The symbols move the points like this.
q263 + q63
q263 $ q292
q263 * q329
q263 & q966
q263 % q352
q263 ^ q848
q292 + q164
q292 $ q589
q292 * q848
q292 & q995
q292 % q108
q292 ^ q286
q755 + q151
q755 $ q1
q755 * q196
q755 & q610
q755 % q762
q755 ^ q721
q79 + q526
q79 $ q791
q79 * q369
q79 & q878
q79 % q61
q79 ^ q841
q946 + q807
q946 $ q106
q946 * q338
q946 & q329
q946 % q469
q946 ^ q785
q24 + q115
q24 $ q650
q24 * q61
q24 & q696
q24 % q489
q24 ^ q200
q151 + q470
q151 $ q246
q151 * q399
q151 & q913
q151 % q864
q151 ^ q610
q268 + q410
q268 $ q913
q268 * q137
q268 & q554
q268 % q151
q268 ^ q82
q469 + q923
q469 $ q453
q469 * q701
q469 & q106
q469 % q866
q469 ^ q97
q554 + q345
q554 $ q621
q554 * q849
q554 & q563
q554 % q913
q554 ^ q470
q924 + q614
q924 $ q762
q924 * q995
q924 & q755
q924 % q801
q924 ^ q534
q592 + q165
q592 $ q338
q592 * q878
q592 & q823
q592 % q696
q592 ^ q115
q164 + q937
q164 $ q924
q164 * q966
q164 & q316
q164 % q579
q164 ^ q995
q542 + q338
q542 $ q442
q542 * q24
q542 & q375
q542 % q550
q542 ^ q650
q841 + q878
q841 $ q24
q841 * q560
q841 & q616
q841 % q742
q841 ^ q61
q650 + q375
q650 $ q537
q650 * q200
q650 & q701
q650 % q165
q650 ^ q550
q395 + q849
q395 $ q151
q395 * q727
q395 & q268
q395 % q614
q395 ^ q399
q823 + q537
q823 $ q549
q823 * q103
q823 & q436
q823 % q338
q823 ^ q500
q913 + q159
q913 $ q821
q913 * q82
q913 & q621
q913 % q246
q913 ^ q298
q97 + q106
q97 $ q432
q97 * q442
q97 & q984
q97 % q484
q97 ^ q866
q647 + q742
q647 $ q526
q647 * q621
q647 & q893
q647 % q186
q647 ^ q573
q82 + q554
q82 $ q298
q82 * q395
q82 & q470
q82 % q610
q82 ^ q151
q198 + q841
q198 $ q893
q198 * q563
q198 & q61
q198 % q647
q198 ^ q857
q785 + q329
q785 $ q984
q785 * q375
q785 & q923
q785 % q97
q785 ^ q469
q484 + q453
q484 $ q378
q484 * q436
q484 & q432
q484 % q329
q484 ^ q807
q432 + q904
q432 $ q63
q432 * q866
q432 & q888
q432 % q378
q432 ^ q540
q159 + q344
q159 $ q647
q159 * q554
q159 & q198
q159 % q998
q159 ^ q621
q984 + q848
q984 $ q888
q984 * q469
q984 & q352
q984 % q432
q984 ^ q453
q1 + q246
q1 $ q563
q1 * q721
q1 & q457
q1 % q554
q1 ^ q410
q186 + q805
q186 $ q616
q186 * q821
q186 & q526
q186 % q841
q186 ^ q79
q74 + q589
q74 $ q937
q74 * q888
q74 & q659
q74 % q265
q74 ^ q909
q589 + q924
q589 $ q137
q589 * q286
q589 & q534
q589 % q727
q589 ^ q659
q106 + q263
q106 $ q904
q106 * q785
q106 & q848
q106 % q453
q106 ^ q984
q246 + q998
q246 $ q560
q246 * q610
q246 & q821
q246 % q345
q246 ^ q457
q696 + q500
q696 $ q701
q696 * q791
q696 & q338
q696 % q650
q696 ^ q542
q878 + q764
q878 $ q115
q878 * q186
q878 & q103
q878 % q791
q878 ^ q616
q805 + q200
q805 $ q103
q805 * q647
q805 & q489
q805 % q878
q805 ^ q526
q534 + q755
q534 $ q849
q534 * q579
q534 & q721
q534 % q137
q534 ^ q801
q526 + q489
q526 $ q592
q526 * q573
q526 & q764
q526 % q616
q526 ^ q878
q762 + q864
q762 $ q554
q762 * q534
q762 & q1
q762 % q268
q762 ^ q849
q196 + q399
q196 $ q721
q196 * q164
q196 & q614
q196 % q534
q196 ^ q924
q966 + q909
q966 $ q995
q966 * q378
q966 & q265
q966 % q292
q966 ^ q187
q298 + q621
q298 $ q369
q298 * q151
q298 & q998
q298 % q457
q298 ^ q246
q659 + q534
q659 $ q395
q659 * q108
q659 & q801
q659 % q937
q659 ^ q727
q821 + q647
q821 $ q79
q821 * q298
q821 & q573
q821 % q560
q821 ^ q369
q742 + q791
q742 $ q489
q742 * q198
q742 & q24
q742 % q805
q742 ^ q893
q410 + q457
q410 $ q159
q410 * q762
q410 & q345
q410 % q470
q410 ^ q554
q864 + q298
q864 $ q345
q864 * q755
q864 & q246
q864 % q410
q864 ^ q1
q399 + q268
q399 $ q610
q399 * q937
q399 & q82
q399 % q755
q399 ^ q614
q187 + q265
q187 $ q579
q187 * q263
q187 & q164
q187 % q286
q187 ^ q292
q549 + q484
q549 $ q923
q549 * q500
q549 & q807
q549 % q785
q549 ^ q946
q537 + q469
q537 $ q484
q537 * q550
q537 & q97
q537 % q835
q537 ^ q436
q621 + q198
q621 $ q573
q621 * q470
q621 & q857
q621 % q821
q621 ^ q998
q63 + q74
q63 $ q164
q63 * q540
q63 & q909
q63 % q187
q63 ^ q966
q579 + q196
q579 $ q801
q579 * q292
q579 & q924
q579 % q659
q579 ^ q589
q904 + q292
q904 $ q74
q904 * q984
q904 & q286
q904 % q21
q904 ^ q888
q614 + q82
q614 $ q864
q614 * q316
q614 & q151
q614 % q721
q614 ^ q755
q329 + q540
q329 $ q848
q329 * q549
q329 & q378
q329 % q106
q329 ^ q923
q998 + q857
q998 $ q186
q998 * q913
q998 & q647
q998 % q369
q998 ^ q821
q835 + q866
q835 $ q329
q835 * q823
q835 & q484
q835 % q946
q835 ^ q549
q436 + q97
q436 $ q807
q436 * q165
q436 & q866
q436 % q549
q436 ^ q835
q489 + q542
q489 $ q165
q489 * q893
q489 & q650
q489 % q103
q489 ^ q764
q801 + q721
q801 $ q268
q801 * q589
q801 & q762
q801 % q395
q801 ^ q137
q560 + q186
q560 $ q61
q560 * q457
q560 & q79
q560 % q198
q560 ^ q344
q61 + q616
q61 $ q200
q61 * q344
q61 & q791
q61 % q893
q61 ^ q742
q378 + q21
q378 $ q187
q378 * q807
q378 & q63
q378 % q848
q378 ^ q263
q937 + q137
q937 $ q614
q937 * q909
q937 & q395
q937 % q196
q937 ^ q316
q866 + q984
q866 $ q540
q866 * q537
q866 & q453
q866 % q807
q866 ^ q484
q137 + q762
q137 $ q82
q137 * q659
q137 & q849
q137 % q399
q137 ^ q395
q923 + q378
q923 $ q352
q923 * q946
q923 & q263
q923 % q984
q923 ^ q106
q265 + q727
q265 $ q196
q265 * q63
q265 & q937
q265 % q995
q265 ^ q164
q701 + q946
q701 $ q97
q701 * q542
q701 & q785
q701 % q537
q701 ^ q442
q550 + q701
q550 $ q436
q550 * q489
q550 & q442
q550 % q823
q550 ^ q165
q345 + q369
q345 $ q198
q345 * q1
q345 & q560
q345 % q159
q345 ^ q563
q849 + q1
q849 $ q470
q849 * q801
q849 & q410
q849 % q82
q849 ^ q268
q888 + q286
q888 $ q909
q888 * q453
q888 & q108
q888 % q63
q888 ^ q21
q352 + q187
q352 $ q108
q352 * q106
q352 & q292
q352 % q888
q352 ^ q904
q573 + q893
q573 $ q878
q573 * q998
q573 & q805
q573 % q79
q573 ^ q186
q470 + q563
q470 $ q998
q470 * q268
q470 & q159
q470 % q298
q470 ^ q913
q375 + q549
q375 $ q469
q375 * q696
q375 & q946
q375 % q442
q375 ^ q701
q610 + q913
q610 $ q457
q610 * q614
q610 & q298
q610 % q1
q610 ^ q864
q909 + q659
q909 $ q316
q909 * q21
q909 & q727
q909 % q164
q909 ^ q265
q103 + q550
q103 $ q500
q103 * q526
q103 & q165
q103 % q115
q103 ^ q592
q848 + q966
q848 $ q286
q848 * q923
q848 & q187
q848 % q904
q848 ^ q352
q727 + q801
q727 $ q399
q727 * q74
q727 & q137
q727 % q316
q727 ^ q937
q344 + q79
q344 $ q742
q344 * q345
q344 & q841
q344 % q857
q344 ^ q198
q286 + q995
q286 $ q659
q286 * q352
q286 & q579
q286 % q74
q286 ^ q108
q316 + q395
q316 $ q755
q316 * q265
q316 & q399
q316 % q924
q316 ^ q196
q21 + q108
q21 $ q265
q21 * q432
q21 & q74
q21 % q966
q21 ^ q63
q453 + q352
q453 $ q21
q453 * q97
q453 & q904
q453 % q540
q453 ^ q432
q165 + q442
q165 $ q835
q165 * q764
q165 & q537
q165 % q500
q165 ^ q823
q369 + q573
q369 $ q841
q369 * q246
q369 & q186
q369 % q344
q369 ^ q560
q338 + q835
q338 $ q785
q338 * q115
q338 & q549
q338 % q701
q338 ^ q375
q791 + q592
q791 $ q542
q791 * q841
q791 & q115
q791 % q200
q791 ^ q24
q616 + q103
q616 $ q696
q616 * q79
q616 & q592
q616 % q24
q616 ^ q791
q115 + q823
q115 $ q375
q115 * q616
q115 & q500
q115 % q542
q115 ^ q696
q764 + q650
q764 $ q823
q764 * q805
q764 & q550
q764 % q592
q764 ^ q103
q995 + q316
q995 $ q534
q995 * q187
q995 & q196
q995 % q589
q995 ^ q579
q540 + q888
q540 $ q966
q540 * q484
q540 & q21
q540 % q263
q540 ^ q378
q857 + q61
q857 $ q805
q857 * q159
q857 & q742
q857 % q573
q857 ^ q647
q442 + q785
q442 $ q866
q442 * q650
q442 & q469
q442 % q436
q442 ^ q537
q721 + q610
q721 $ q410
q721 * q924
q721 & q864
q721 % q849
q721 ^ q762
q807 + q432
q807 $ q263
q807 * q835
q807 & q540
q807 % q923
q807 ^ q329
q457 + q821
q457 $ q344
q457 * q864
q457 & q369
q457 % q563
q457 ^ q345
q563 + q560
q563 $ q857
q563 * q410
q563 & q344
q563 % q621
q563 ^ q159
q200 + q696
q200 $ q550
q200 * q742
q200 & q542
q200 % q764
q200 ^ q489
q108 + q579
q108 $ q727
q108 * q904
q108 & q589
q108 % q909
q108 ^ q74
q893 + q24
q893 $ q764
q893 * q857
q893 & q200
q893 % q526
q893 ^ q805
q500 + q436
q500 $ q946
q500 * q592
q500 & q835
q500 % q375
q500 ^ q338

The rows follow the links: the fewer symbols apart two points are, the more alike their rows tend to be.

Rows with their points:
193,136,10,-22,61,-211,89,98,114,208,55,0,-158,-21,-16,62,-62,-144,-70,-48,78,26,183,-53,62,3,-83,-78,92,61,178,-51,-163,68,-177,0,-112,-120,-34,-154,-122,204,88,40,-141,27,194,104,-148,94,14,-105,-93,-87,282,36,-66,-56,6: q659
-142,-310,30,-157,9,62,-168,157,-110,-74,73,-27,-10,111,-108,-122,-22,175,21,22,-118,-10,-160,-101,-106,93,40,17,-25,10,-166,102,63,24,130,181,209,110,27,-4,147,-87,-129,47,249,-40,-117,-162,-28,7,-52,156,158,30,-89,12,62,96,86: q442
-122,-316,34,-174,18,34,-172,185,-98,-44,84,-30,-27,119,-118,-121,-38,168,16,24,-115,-13,-147,-114,-111,99,33,7,-21,18,-153,100,48,42,116,194,210,99,25,-27,136,-60,-129,57,250,-37,-96,-159,-53,22,-52,153,157,23,-58,17,62,99,92: q436
-105,144,-35,188,-82,208,64,-278,-33,-195,-145,19,204,-90,132,44,104,14,67,29,21,-11,-64,167,27,-91,65,68,-86,-89,-59,-38,143,-122,93,-178,-63,40,14,194,10,-178,13,-96,-72,7,-125,38,217,-118,32,-16,-40,76,-259,-57,22,-30,-91: q857
70,-196,43,-206,78,-179,-98,293,8,165,145,-21,-195,108,-144,-65,-106,26,-59,-23,-39,10,27,-179,-38,105,-52,-66,78,82,23,57,-114,119,-56,205,110,-14,-12,-182,20,145,-46,101,120,-15,98,-69,-207,114,-41,50,73,-60,227,56,-4,50,101: q263
183,247,-19,81,24,-147,144,-37,123,157,-14,14,-87,-75,50,101,-20,-178,-50,-38,109,23,185,27,100,-55,-67,-49,64,28,187,-86,-126,27,-169,-103,-183,-126,-33,-81,-147,163,127,-4,-219,36,172,148,-63,43,39,-142,-142,-65,203,11,-65,-85,-45: q137
-164,19,-31,120,-79,230,-2,-217,-78,-219,-116,9,208,-40,89,-7,97,74,77,46,-28,-24,-133,133,-14,-55,79,80,-92,-85,-124,4,166,-113,141,-108,17,82,28,191,67,-206,-39,-72,31,-10,-174,-27,206,-122,15,39,24,88,-298,-52,48,11,-63: q742
144,-67,34,-146,82,-228,-22,246,62,219,125,-14,-212,63,-108,-12,-103,-55,-71,-40,8,19,114,-147,1,68,-72,-83,95,87,100,11,-161,119,-128,136,16,-72,-25,-201,-48,202,15,82,7,8,162,7,-218,121,-16,-21,0,-82,294,57,-36,1,69: q187
165,287,-23,126,12,-103,162,-104,115,111,-48,21,-38,-96,85,110,6,-178,-40,-42,116,23,178,68,106,-76,-53,-39,48,10,181,-100,-95,-4,-157,-148,-199,-119,-32,-35,-149,125,131,-27,-240,39,148,161,-5,21,44,-156,-154,-48,151,-5,-66,-93,-72: q755
116,-123,35,-174,84,-213,-47,268,41,206,137,-18,-209,81,-120,-34,-110,-24,-70,-33,-14,14,84,-164,-18,81,-69,-73,91,90,73,31,-148,125,-101,164,49,-50,-19,-200,-25,188,-5,94,52,-8,139,-23,-221,120,-33,6,28,-79,272,58,-27,19,89: q21
-174,-56,-18,74,-74,227,-42,-167,-100,-222,-89,7,192,-14,54,-32,84,115,76,44,-52,-26,-159,101,-41,-28,82,77,-96,-77,-152,30,168,-99,167,-61,62,106,32,177,99,-216,-61,-60,87,-18,-192,-68,177,-110,-1,75,62,90,-302,-47,60,29,-39: q878
154,295,-22,135,-3,-89,165,-115,111,101,-56,17,-28,-109,92,116,11,-179,-38,-33,118,20,174,78,109,-80,-45,-27,40,9,180,-103,-87,-8,-149,-159,-207,-118,-35,-24,-151,111,134,-31,-245,39,139,163,3,11,45,-153,-154,-40,137,-2,-74,-98,-71: q721
107,-134,35,-178,86,-212,-58,273,37,193,138,-21,-207,84,-127,-45,-107,-11,-67,-30,-19,12,68,-169,-26,89,-60,-71,84,87,63,33,-145,124,-96,177,59,-43,-15,-197,-15,181,-14,94,64,-10,129,-32,-217,123,-33,20,39,-79,265,56,-20,28,90: q888
-19,255,-47,216,-68,136,132,-293,24,-118,-149,29,167,-123,156,93,95,-74,44,12,74,0,21,178,76,-119,36,49,-54,-69,31,-78,86,-113,10,-226,-151,-17,-2,156,-62,-104,74,-96,-166,26,-49,100,187,-101,49,-86,-107,49,-171,-52,-11,-68,-114: q159
161,-8,29,-113,77,-233,8,214,81,226,110,-15,-206,46,-84,8,-93,-82,-72,-43,32,20,133,-126,20,51,-78,-76,95,82,129,-5,-168,108,-150,101,-23,-85,-29,-194,-73,213,42,73,-36,13,178,37,-201,123,-17,-45,-28,-88,299,49,-48,-13,55: q108
-161,4,-24,108,-76,228,-13,-207,-83,-223,-107,10,208,-40,80,-10,94,86,74,42,-33,-19,-141,124,-22,-46,76,78,-96,-83,-134,9,169,-108,152,-97,30,89,28,193,77,-214,-43,-74,43,-9,-179,-39,198,-120,11,52,31,87,-303,-48,50,12,-55: q893
53,304,-42,214,-50,65,164,-262,62,-47,-134,31,114,-132,149,109,78,-129,20,-3,99,6,85,164,96,-115,9,25,-24,-51,89,-97,26,-93,-48,-231,-193,-61,-11,106,-100,-30,111,-85,-220,35,15,144,140,-77,57,-128,-144,19,-72,-40,-39,-90,-111: q913
193,214,-8,43,40,-175,122,12,124,180,9,10,-115,-53,27,87,-40,-170,-60,-43,98,25,191,-5,90,-35,-74,-68,76,47,190,-74,-145,47,-184,-67,-163,-125,-38,-105,-141,185,117,12,-197,33,188,128,-98,64,32,-135,-128,-74,240,20,-74,-76,-26: q924
-176,-257,13,-81,-26,140,-144,41,-121,-146,18,-15,79,77,-53,-103,16,177,52,42,-108,-15,-189,-35,-99,58,63,46,-62,-29,-192,86,121,-25,169,114,185,127,36,75,151,-161,-123,11,224,-40,-169,-151,58,-38,-40,143,145,58,-197,-7,73,85,46: q550

Each walk starts at a row. The symbols on each line, taken left to right, move it on to the next point.
Answer with the point's row; about right is enough.
---
-197,-174,-1,-14,-44,195,-107,-55,-118,-193,-34,-9,143,33,-4,-75,50,160,68,46,-92,-23,-188,29,-77,17,79,68,-85,-54,-186,68,158,-65,183,32,139,125,39,133,133,-198,-102,-23,170,-29,-193,-116,123,-76,-23,121,111,80,-263,-29,75,70,10
% & & % $ * -> -85,-318,41,-202,42,-17,-173,235,-77,5,116,-25,-75,129,-136,-117,-58,152,-3,12,-108,-11,-116,-143,-103,111,11,-7,4,36,-123,104,4,64,82,216,205,79,17,-74,120,-16,-121,76,239,-40,-56,-153,-101,51,-57,142,151,2,11,34,43,97,108
% ^ + % ^ ^ -> 58,-212,43,-204,78,-178,-104,298,6,157,151,-28,-191,112,-145,-75,-103,41,-58,-29,-52,10,20,-179,-52,112,-47,-61,70,84,13,62,-108,118,-51,213,118,-8,-8,-178,29,137,-51,98,126,-16,85,-72,-206,113,-44,57,82,-62,213,54,-5,54,101
---
-123,107,-34,166,-83,218,44,-261,-44,-206,-136,21,209,-81,120,30,105,32,69,36,9,-12,-83,159,16,-85,69,78,-90,-84,-78,-26,152,-120,111,-158,-40,53,21,201,31,-189,2,-91,-44,2,-147,15,219,-125,26,0,-26,78,-277,-53,31,-19,-84
& + & $ % + + -> -1,-269,46,-215,68,-121,-136,289,-32,106,145,-30,-157,128,-150,-95,-92,84,-37,-5,-75,8,-37,-178,-80,116,-26,-43,50,64,-46,83,-71,103,4,229,161,30,1,-149,67,85,-80,95,184,-28,34,-108,-181,95,-54,95,119,-38,145,45,21,74,112
+ ^ + & & * -> 174,25,25,-96,75,-229,30,186,90,227,95,-9,-199,26,-66,18,-93,-98,-75,-47,43,28,147,-112,31,43,-83,-79,100,77,144,-16,-172,106,-160,79,-46,-95,-31,-185,-89,217,51,68,-64,12,191,54,-194,113,-4,-68,-43,-86,308,49,-50,-24,45
---
105,319,-32,183,-27,-12,175,-205,100,24,-99,28,46,-125,124,124,44,-161,-13,-17,114,15,139,125,110,-101,-24,-6,11,-22,142,-104,-28,-46,-104,-205,-215,-94,-23,44,-131,41,126,-62,-251,43,84,156,70,-37,57,-145,-155,-13,35,-25,-57,-94,-98
$ & * % -> 5,275,-42,219,-67,117,143,-288,37,-97,-144,26,149,-124,159,96,91,-93,33,12,81,-2,43,174,79,-118,22,38,-44,-66,51,-85,68,-106,-10,-230,-165,-32,-5,146,-75,-78,93,-92,-191,29,-29,119,172,-90,55,-100,-117,38,-136,-43,-22,-76,-113
$ ^ & * * + * * -> 96,319,-37,192,-33,1,175,-212,86,13,-108,28,61,-128,132,116,53,-156,-3,-14,108,8,131,134,106,-109,-17,-1,1,-25,138,-103,-22,-59,-98,-216,-210,-89,-22,61,-126,32,126,-68,-245,42,72,157,83,-36,58,-146,-156,-7,12,-26,-50,-96,-98
---
-178,-38,-22,87,-76,232,-32,-177,-87,-219,-95,10,193,-17,65,-22,91,105,77,47,-48,-22,-150,108,-41,-33,81,79,-98,-80,-143,20,167,-101,162,-67,56,98,33,184,89,-217,-53,-67,76,-15,-190,-54,191,-116,5,65,47,95,-301,-47,52,30,-38
* & + & + -> -158,-297,24,-128,-4,95,-170,114,-123,-111,52,-24,33,101,-83,-109,-8,177,38,31,-119,-22,-175,-69,-102,74,53,32,-44,-10,-181,100,90,9,149,149,204,118,32,31,149,-122,-131,34,243,-38,-145,-158,6,-13,-48,156,157,50,-141,4,69,88,72
% + $ * $ + * -> -10,-276,50,-221,65,-110,-145,287,-39,88,141,-29,-147,129,-155,-100,-89,103,-32,-3,-85,1,-48,-175,-86,120,-21,-38,44,62,-58,85,-61,101,19,232,166,32,6,-144,76,74,-88,92,196,-32,23,-116,-170,90,-54,103,122,-32,129,47,22,76,111
---
-106,-321,36,-188,30,4,-174,209,-94,-16,100,-27,-51,123,-129,-120,-49,161,4,20,-113,-13,-133,-136,-106,107,23,6,-8,31,-135,103,23,51,107,212,209,91,25,-50,131,-33,-120,66,248,-40,-80,-158,-80,36,-55,148,158,9,-20,28,53,92,98
% * % % & $ $ % -> 144,-44,34,-131,81,-227,-12,237,68,222,120,-13,-210,53,-94,-10,-97,-67,-73,-41,15,21,121,-139,6,65,-75,-78,95,88,119,6,-164,114,-130,127,3,-79,-28,-201,-56,203,23,79,-5,0,171,14,-212,119,-20,-27,-6,-87,297,52,-39,3,68
& % % + & % -> 135,311,-27,159,-10,-50,173,-160,107,67,-77,24,3,-113,112,118,26,-172,-21,-29,116,22,161,102,111,-97,-36,-21,26,-8,165,-102,-63,-29,-131,-182,-207,-104,-22,10,-145,83,131,-50,-253,41,113,162,40,-13,49,-154,-162,-28,81,-12,-63,-95,-84
---
-182,-266,16,-98,-20,133,-150,61,-123,-139,30,-17,70,81,-63,-105,11,178,50,36,-108,-23,-180,-41,-101,61,60,44,-60,-23,-189,88,118,-13,167,122,191,126,31,64,150,-148,-124,13,227,-35,-166,-152,46,-30,-44,145,148,55,-185,-1,68,84,54
+ % ^ * & $ -> -28,-296,40,-222,56,-85,-157,275,-49,65,134,-26,-132,129,-150,-110,-83,116,-23,-2,-95,-2,-67,-168,-91,119,-16,-28,33,57,-81,95,-44,91,34,229,185,46,6,-124,90,51,-98,90,212,-35,-1,-131,-151,78,-55,122,131,-24,93,43,29,82,106
$ % ^ % % -> 136,-81,34,-154,85,-224,-31,253,57,212,128,-18,-211,70,-113,-23,-106,-41,-74,-35,2,15,101,-155,-7,75,-74,-79,91,83,95,18,-160,120,-119,150,27,-67,-23,-207,-42,197,11,85,21,-1,156,-1,-219,129,-24,-19,12,-80,288,55,-34,8,79
---
192,167,1,5,47,-203,104,64,116,203,37,2,-144,-36,2,71,-51,-158,-68,-47,86,25,185,-36,79,-15,-79,-72,84,54,181,-61,-154,64,-182,-30,-132,-116,-35,-133,-132,200,101,21,-167,28,190,113,-132,83,17,-120,-105,-79,270,29,-72,-61,-9
^ + & % $ $ * % & -> -78,168,-44,191,-81,192,85,-284,-15,-177,-143,26,199,-100,135,59,102,-15,64,26,37,-12,-48,174,37,-99,59,67,-77,-84,-35,-48,132,-118,73,-196,-86,29,8,192,-1,-161,31,-92,-101,15,-109,53,216,-119,42,-33,-64,67,-246,-52,11,-38,-95
+ * & % & * ^ ^ -> -155,36,-32,130,-82,230,7,-232,-72,-223,-121,13,212,-50,99,2,100,72,82,44,-19,-23,-125,136,-12,-66,79,79,-98,-85,-117,1,164,-114,138,-120,9,78,29,195,64,-208,-25,-76,14,-6,-173,-18,210,-120,15,36,11,86,-300,-48,44,-1,-62
---
196,179,0,15,46,-193,107,42,120,194,35,2,-135,-40,10,76,-49,-161,-66,-48,88,20,183,-26,77,-21,-80,-66,84,55,188,-67,-153,56,-182,-41,-147,-127,-33,-126,-135,195,107,21,-176,29,193,121,-120,80,26,-123,-116,-76,261,25,-70,-67,-12
& * + ^ + * -> 186,236,-14,68,26,-158,141,-18,123,160,-6,13,-99,-68,43,93,-25,-179,-55,-44,105,18,192,17,96,-47,-69,-56,69,36,190,-81,-134,27,-178,-90,-177,-125,-37,-90,-143,169,122,-6,-211,33,180,146,-75,56,32,-145,-136,-68,217,13,-76,-82,-39
& + & ^ % + % -> -92,160,-41,184,-82,201,76,-285,-25,-186,-144,21,200,-96,135,52,107,-3,67,29,30,-11,-57,172,35,-95,58,69,-81,-83,-45,-44,137,-116,81,-189,-76,31,15,192,0,-168,28,-92,-87,11,-120,43,220,-116,36,-26,-53,75,-252,-53,17,-38,-98
